Below is a small trained network, with its code and all its weights. Each question gives an input and a target symbol and asks what happens when units are switched off, that is, made to give their printed mean instead of their output.

import numpy as np


def w(rows, s, z=0):
    codes = np.array(rows[::2]) - 128.0
    scale = np.full(codes.shape[1], s)
    scale[-1] = z or s
    return codes * scale


def f(y):
    return np.maximum(y, 0)


def softmax(a):
    e = np.exp(a - a.max(-1, keepdims=True))
    return e / e.sum(-1, keepdims=True)


def log_softmax(a):
    a = a - a.max(-1, keepdims=True)
    return a - np.log(np.exp(a).sum(-1, keepdims=True))


def net(x, mask):
    ids = ['αβγεζηθλμξστφψω'.index(c) for c in x.split()]
    T = len(ids)
    res = E[ids] + P[:T]
    u = 0
    for l in range(2):
        q, k, v = (res @ M[l].T for M in (Q, K, V))
        z = softmax(np.where(np.tri(T) > 0, q @ k.T / 4**0.5, -1e9)) @ v
        res = res + np.where(mask[u], z, O[l][:, -1]) @ O[l][:, :-1]
        u += 1
        y = f(res @ A[l][:, :-1].T + A[l][:, -1])
        res = res + np.where(mask[u : u + 4], y, B[l][:, -1]) @ B[l][:, :-1]
        u += 4
    return log_softmax(res[-1] @ U[:, :-1].T + U[:, -1])


Q, K, V, O, A, B = {}, {}, {}, {}, {}, {}
E = w([
[175,95,127,78,82,130,66,142],'α',
[115,128,123,103,161,87,182,188],'β',
[165,102,99,28,166,166,139,161],'γ',
[129,6,147,100,90,80,124,115],'ε',
[197,124,87,97,165,169,153,90],'ζ',
[132,148,107,183,175,200,119,156],'η',
[163,54,156,147,80,89,113,189],'θ',
[100,67,48,123,159,115,32,125],'λ',
[109,136,129,129,214,132,166,129],'μ',
[59,59,80,217,182,51,142,154],'ξ',
[229,120,117,119,134,181,95,151],'σ',
[150,108,138,82,159,124,73,182],'τ',
[115,135,37,173,65,88,127,149],'φ',
[65,120,181,111,186,245,128,86],'ψ',
[117,228,104,90,107,106,144,105],'ω',
],0.02)
P = w([
[179,99,235,182,158,135,45,179],'0',
[133,105,79,156,155,114,180,78],'1',
[9,93,65,122,53,178,74,163],'2',
[167,239,157,98,109,115,79,68],'3',
[112,111,106,165,144,121,186,68],'4',
[7,90,66,89,60,191,93,175],'5',
],0.013)
Q[0] = w([
[79,100,182,80,47,168,13,205],'L0H1',
[2,117,88,31,74,200,131,240],'L0H1',
[165,235,197,207,201,60,141,77],'L0H1',
[25,113,175,198,117,155,155,173],'L0H1',
],0.0073)
K[0] = w([
[153,121,244,138,110,125,15,181],'L0H1',
[118,66,212,99,225,159,92,227],'L0H1',
[57,253,128,168,80,119,178,135],'L0H1',
[83,105,164,236,119,171,140,158],'L0H1',
],0.0074)
V[0] = w([
[194,125,146,119,189,37,36,104],'L0H1',
[93,155,39,196,220,97,228,189],'L0H1',
[97,44,112,35,165,171,124,254],'L0H1',
[55,116,69,90,145,163,131,125],'L0H1',
],0.0075)
O[0] = w([
[194,88,199,40,64,106,111,105,223],'L0H1',
[194,165,125,210,133,194,207,113,74],'L0H1',
[22,254,151,114,32,225,93,21,254],'L0H1',
[135,185,85,107,69,75,175,32,112],'L0H1',
],0.0076,0.0091)
A[0] = w([
[81,66,122,145,73,105,200,120,49],'L0N1',
[146,150,186,199,210,77,69,49,44],'L0N2',
[91,202,254,146,110,135,35,178,2],'L0N3',
[108,106,216,89,83,183,145,124,236],'L0N4',
],0.0081,0.0034)
B[0] = w([
[203,150,82,89,174,192,105,124,153],'L0N1',
[146,83,146,124,224,156,3,28,139],'L0N2',
[129,175,107,44,152,166,166,165,218],'L0N3',
[151,144,115,199,62,121,97,97,255],'L0N4',
],0.013,0.016)
Q[1] = w([
[94,88,139,184,119,93,161,117],'L1H1',
[162,175,181,147,152,149,96,90],'L1H1',
[131,109,145,103,68,96,169,92],'L1H1',
[50,54,122,147,128,254,134,200],'L1H1',
],0.0095)
K[1] = w([
[55,111,64,167,101,96,140,100],'L1H1',
[169,193,92,113,153,91,182,14],'L1H1',
[66,118,115,151,72,125,149,153],'L1H1',
[87,83,151,127,145,254,146,222],'L1H1',
],0.0092)
V[1] = w([
[2,49,18,192,99,169,67,182],'L1H1',
[154,179,175,99,147,106,157,140],'L1H1',
[78,81,98,70,150,67,199,166],'L1H1',
[85,76,144,85,136,142,90,55],'L1H1',
],0.0082)
O[1] = w([
[102,231,21,102,117,40,78,111,72],'L1H1',
[129,107,161,2,125,119,186,150,136],'L1H1',
[118,226,173,127,123,179,49,125,3],'L1H1',
[129,147,168,119,101,82,111,41,172],'L1H1',
],0.008,0.019)
A[1] = w([
[106,177,227,88,254,147,133,133,119],'L1N1',
[141,178,166,119,148,49,175,219,3],'L1N2',
[103,174,149,156,192,135,219,131,150],'L1N3',
[76,141,115,208,85,119,126,135,205],'L1N4',
],0.011,0.0025)
B[1] = w([
[70,179,78,185,114,138,126,175,215],'L1N1',
[73,73,135,160,189,60,204,104,169],'L1N2',
[93,201,165,36,99,118,58,140,244],'L1N3',
[158,116,185,156,145,124,113,247,253],'L1N4',
],0.015,0.0043)
U = w([
[11,127,57,167,120,75,153,100,207],'α',
[48,148,180,194,126,180,95,107,154],'β',
[112,163,181,135,32,28,136,141,3],'γ',
[54,151,139,103,116,77,161,138,178],'ε',
[119,132,66,122,178,216,82,135,152],'ζ',
[161,112,133,175,165,198,172,140,141],'η',
[128,87,68,171,154,138,153,93,163],'θ',
[96,202,72,149,116,175,108,158,123],'λ',
[225,172,110,155,119,144,158,191,157],'μ',
[164,157,159,69,160,157,187,98,66],'ξ',
[133,110,146,188,98,65,171,169,168],'σ',
[41,175,6,146,120,194,207,48,118],'τ',
[106,98,178,125,139,96,164,156,166],'φ',
[164,171,157,123,128,118,75,181,128],'ψ',
[107,200,79,66,114,104,84,103,38],'ω',
],0.012,0.0069)

Each question gives the input, a string of symbols that net reads in full, and the target symbol t.
The units are the heads (4 rows each of Q, K, V and O) and the neurons (one row each of A and B). Each row of codes is followed by its name. A weight is (code - 128) times the scale printed after its matrix; where a second scale follows, it is the last column's (O, A, B and U).
mask holds one flag per unit, layer by layer, with each layer's heads first. A switched-off unit (its flag False) gives its mean, the last column of its rows in O or B, instead of its output. The means were averaged over made-up inputs and are rounded, as every weight is.
A unit's drop is (log p(t) with every unit on - log p(t) with that unit switched off) / (log p(t) with every unit on - log p(t) with every unit switched off).
The circuit of an input: a set's keep is (log p(t) with only the set's units on - log p(t) with every unit switched off) / (log p(t) with every unit on - log p(t) with every unit switched off). Starting from all 10 units, units are removed one at a time, each time the one whose removal leaves the highest keep (on an exact tie, the one counted first), for as long as the keep stays at least 0.8.
circuit, biggest first: the units of the circuit, biggest drop first
unit that matters most: the unit with the biggest drop
k most important neurons: the k neurons with the biggest drops, biggest first
top k neurons in layer l: the k neurons of layer l with the biggest drops, biggest first
input τ η β φ φ λ, target φ: 2 most important neurons => L0N3; L0N4
input ξ μ ξ, target μ: 3 most important neurons => L1N4; L0N3; L0N1
input ω ω ψ μ, target β: circuit, biggest first => L1N1; L0N2
input λ γ ξ η, target ζ: 3 most important neurons => L0N4; L0N2; L0N3
input λ σ λ τ σ ε, target γ: circuit, biggest first => L0H1
input γ φ ε, target τ: circuit, biggest first => L0N1; L0H1; L1H1; L0N4
input γ ψ λ, target τ: circuit, biggest first => L0N3; L0H1; L1H1; L0N4
input α α γ ψ, target τ: circuit, biggest first => L1N1; L0N3
input γ ε ε ε λ, target α: circuit, biggest first => L0N3; L1H1
input ε γ γ γ β, target ω: circuit, biggest first => L1N3; L0H1
input λ γ ψ μ, target β: top 2 neurons in layer 0 => L0N4; L0N3
input φ θ γ μ φ γ, target λ: circuit, biggest first => L1N4; L0H1; L1H1; L0N1
input ζ γ θ ω ε γ, target ψ: 3 most important neurons => L0N3; L1N4; L0N1
input φ λ ε, target λ: circuit, biggest first => L0N1; L1H1; L0H1; L1N4
input γ γ ψ, target τ: 2 most important neurons => L0N3; L1N3
input σ γ γ φ, target σ: circuit, biggest first => L0H1; L0N3
input ξ ε γ θ ω μ, target μ: circuit, biggest first => L0H1; L1N4; L1H1; L0N3
input σ ξ λ λ γ, target τ: unit that matters most => L0N4
input γ ζ γ, target τ: circuit, biggest first => L0N3; L0H1; L0N4; L1H1
input ε λ ω γ γ β, target ω: unit that matters most => L0H1
input γ λ λ ε ξ, target ζ: top 2 neurons in layer 0 => L0N4; L0N1
input α γ γ γ λ φ, target ε: 2 most important neurons => L0N3; L0N4
input λ γ ξ λ ε, target θ: top 2 neurons in layer 0 => L0N1; L0N3
input γ θ ξ θ σ, target η: 3 most important neurons => L0N4; L0N3; L1N3
